Here is a tiny trained network, its code and every weight. The questions are about switching its units off for an input and a target symbol, where a switched-off unit gives its printed mean instead of its output.

import numpy as np


def w(rows, s, z=0):
    codes = np.array(rows[::2]) - 128.0
    scale = np.full(codes.shape[1], s)
    scale[-1] = z or s
    return codes * scale


def f(y):
    return np.maximum(y, 0)


def softmax(a):
    e = np.exp(a - a.max(-1, keepdims=True))
    return e / e.sum(-1, keepdims=True)


def log_softmax(a):
    a = a - a.max(-1, keepdims=True)
    return a - np.log(np.exp(a).sum(-1, keepdims=True))


def net(x, mask):
    ids = ['ΓΨαδεζηλμξπω'.index(c) for c in x.split()]
    T = len(ids)
    res = E[ids] + P[:T]
    u = 0
    for l in range(2):
        q, k, v = (res @ M[l].T for M in (Q, K, V))
        z = softmax(np.where(np.tri(T) > 0, q @ k.T / 2**0.5, -1e9)) @ v
        res = res + np.where(mask[u], z, O[l][:, -1]) @ O[l][:, :-1]
        u += 1
        y = f(res @ A[l][:, :-1].T + A[l][:, -1])
        res = res + np.where(mask[u : u + 4], y, B[l][:, -1]) @ B[l][:, :-1]
        u += 4
    return log_softmax(res[-1] @ U[:, :-1].T + U[:, -1])


Q, K, V, O, A, B = {}, {}, {}, {}, {}, {}
E = w([
[248,95,95,72,45,164],'Γ',
[158,94,69,127,18,98],'Ψ',
[102,126,104,159,141,169],'α',
[199,97,71,193,97,82],'δ',
[100,106,195,93,144,190],'ε',
[111,101,227,97,127,106],'ζ',
[118,71,178,100,118,184],'η',
[130,164,175,139,165,137],'λ',
[178,109,184,129,177,170],'μ',
[124,161,184,124,129,102],'ξ',
[171,135,102,147,154,178],'π',
[99,137,182,149,191,101],'ω',
],0.019)
P = w([
[84,172,195,149,165,134],'0',
[109,109,93,93,165,168],'1',
[156,171,180,242,80,192],'2',
[187,106,130,80,70,2],'3',
[119,66,117,116,176,132],'4',
[156,172,172,237,89,201],'5',
],0.019)
Q[0] = w([
[195,140,154,111,62,1],'L0H1',
[82,152,36,89,178,70],'L0H1',
],0.008)
K[0] = w([
[202,131,224,241,34,152],'L0H1',
[206,7,3,174,70,106],'L0H1',
],0.0056)
V[0] = w([
[179,37,176,104,167,2],'L0H1',
[91,208,93,103,81,220],'L0H1',
],0.0054)
O[0] = w([
[83,128,116,101,120,92,4],'L0H1',
[53,21,198,249,142,62,119],'L0H1',
],0.012,0.0022)
A[0] = w([
[97,169,252,109,77,115,3],'L0N1',
[43,108,166,87,84,144,183],'L0N2',
[41,70,115,77,160,165,60],'L0N3',
[147,82,77,133,75,165,183],'L0N4',
],0.011,0.0048)
B[0] = w([
[99,98,46,205,126,146,164],'L0N1',
[155,213,111,119,105,89,153],'L0N2',
[92,90,128,99,118,253,153],'L0N3',
[118,125,93,204,184,150,255],'L0N4',
],0.015,0.0096)
Q[1] = w([
[63,50,70,56,192,145],'L1H1',
[203,36,128,68,8,46],'L1H1',
],0.011)
K[1] = w([
[142,7,104,78,112,137],'L1H1',
[164,116,155,156,88,167],'L1H1',
],0.014)
V[1] = w([
[112,83,73,116,4,137],'L1H1',
[44,154,95,147,107,110],'L1H1',
],0.014)
O[1] = w([
[24,152,93,207,44,130,1],'L1H1',
[84,94,134,76,143,6,242],'L1H1',
],0.014,0.0041)
A[1] = w([
[156,158,55,9,108,59,67],'L1N1',
[131,21,89,3,130,51,2],'L1N2',
[107,169,216,78,97,194,31],'L1N3',
[143,116,158,177,154,187,107],'L1N4',
],0.011,0.0066)
B[1] = w([
[202,146,179,124,30,96,151],'L1N1',
[91,131,74,52,133,248,170],'L1N2',
[161,90,86,115,98,67,150],'L1N3',
[121,108,138,121,67,135,250],'L1N4',
],0.018,0.014)
U = w([
[133,153,116,123,51,132,77],'Γ',
[97,161,67,169,135,142,139],'Ψ',
[153,30,169,81,167,57,197],'α',
[161,230,106,177,55,202,52],'δ',
[123,36,143,80,89,2,100],'ε',
[123,142,97,87,94,107,147],'ζ',
[71,79,131,122,157,147,151],'η',
[152,119,53,138,245,160,170],'λ',
[210,212,111,100,108,81,231],'μ',
[130,102,73,70,151,123,127],'ξ',
[173,115,150,142,175,188,124],'π',
[190,136,79,94,92,148,7],'ω',
],0.0089,0.013)

Each question gives the input, a string of symbols that net reads in full, and the target symbol t.
The units are the heads (2 rows each of Q, K, V and O) and the neurons (one row each of A and B). Each row of codes is followed by its name. A weight is (code - 128) times the scale printed after its matrix; where a second scale follows, it is the last column's (O, A, B and U).
mask holds one flag per unit, layer by layer, with each layer's heads first. A switched-off unit (its flag False) gives its mean, the last column of its rows in O or B, instead of its output. The means were averaged over made-up inputs and are rounded, as every weight is.
A unit's drop is (log p(t) with every unit on - log p(t) with that unit switched off) / (log p(t) with every unit on - log p(t) with every unit switched off).
The circuit of an input: a set's keep is (log p(t) with only the set's units on - log p(t) with every unit switched off) / (log p(t) with every unit on - log p(t) with every unit switched off). Starting from all 10 units, units are removed one at a time, each time the one whose removal leaves the highest keep (on an exact tie, the one counted first), for as long as the keep stays at least 0.8.
units of the circuit, in order: the units of the circuit, biggest drop first
most important unit: the unit with the biggest drop
top k neurons: the k neurons with the biggest drops, biggest first
k most important neurons of layer l: the k neurons of layer l with the biggest drops, biggest first
input λ Ψ ω λ, target ω: units of the circuit, in order : [L1N2, L1N1, L1H1]
input π Ψ ξ ξ δ Ψ, target π: most important unit : L0N4
input δ δ ξ α, target ζ: top 2 neurons : [L1N2, L0N1]
input λ ζ μ, target λ: units of the circuit, in order : [L1H1, L1N2]
input Ψ ε Ψ δ ω, target ξ: units of the circuit, in order : [L1N2, L0H1, L0N4]
input ξ ξ λ δ δ, target λ: units of the circuit, in order : [L0H1, L1N4]
input δ δ δ δ α, target η: units of the circuit, in order : [L0N3, L1H1]
input α ε α δ δ ε, target α: 3 most important neurons of layer 0 : [L0N2, L0N4, L0N3]
input ω Ψ δ ξ π λ, target ω: units of the circuit, in order : [L1N2, L1N1, L1H1, L0H1]
input λ δ Ψ π, target ε: units of the circuit, in order : [L0N4, L1H1]
input δ α ω ε, target ω: top 2 neurons : [L1N2, L1N1]
input ζ δ λ, target ζ: top 3 neurons : [L1N2, L0N1, L0N2]
input ζ Ψ δ δ, target μ: units of the circuit, in order : [L1N4, L1N1]
input λ Ψ π ω δ ω, target λ: top 3 neurons : [L1N2, L0N1, L1N4]
input δ ζ δ Ψ, target μ: 2 most important neurons of layer 0 : [L0N1, L0N3]
input α λ δ Γ π, target π: 2 most important neurons of layer 0 : [L0N4, L0N1]
input μ λ Ψ λ, target ε: most important unit : L0N4
input ξ ω λ δ λ ω, target ξ: top 2 neurons : [L1N2, L0N1]
input ξ δ α ω π ζ, target ξ: units of the circuit, in order : [L1N2, L1H1, L0N1, L0N2]
input π δ ξ δ, target ζ: units of the circuit, in order : [L1N2, L0N1, L1H1, L0N4]
input Ψ δ Γ, target Ψ: 2 most important neurons of layer 0 : [L0N4, L0N2]
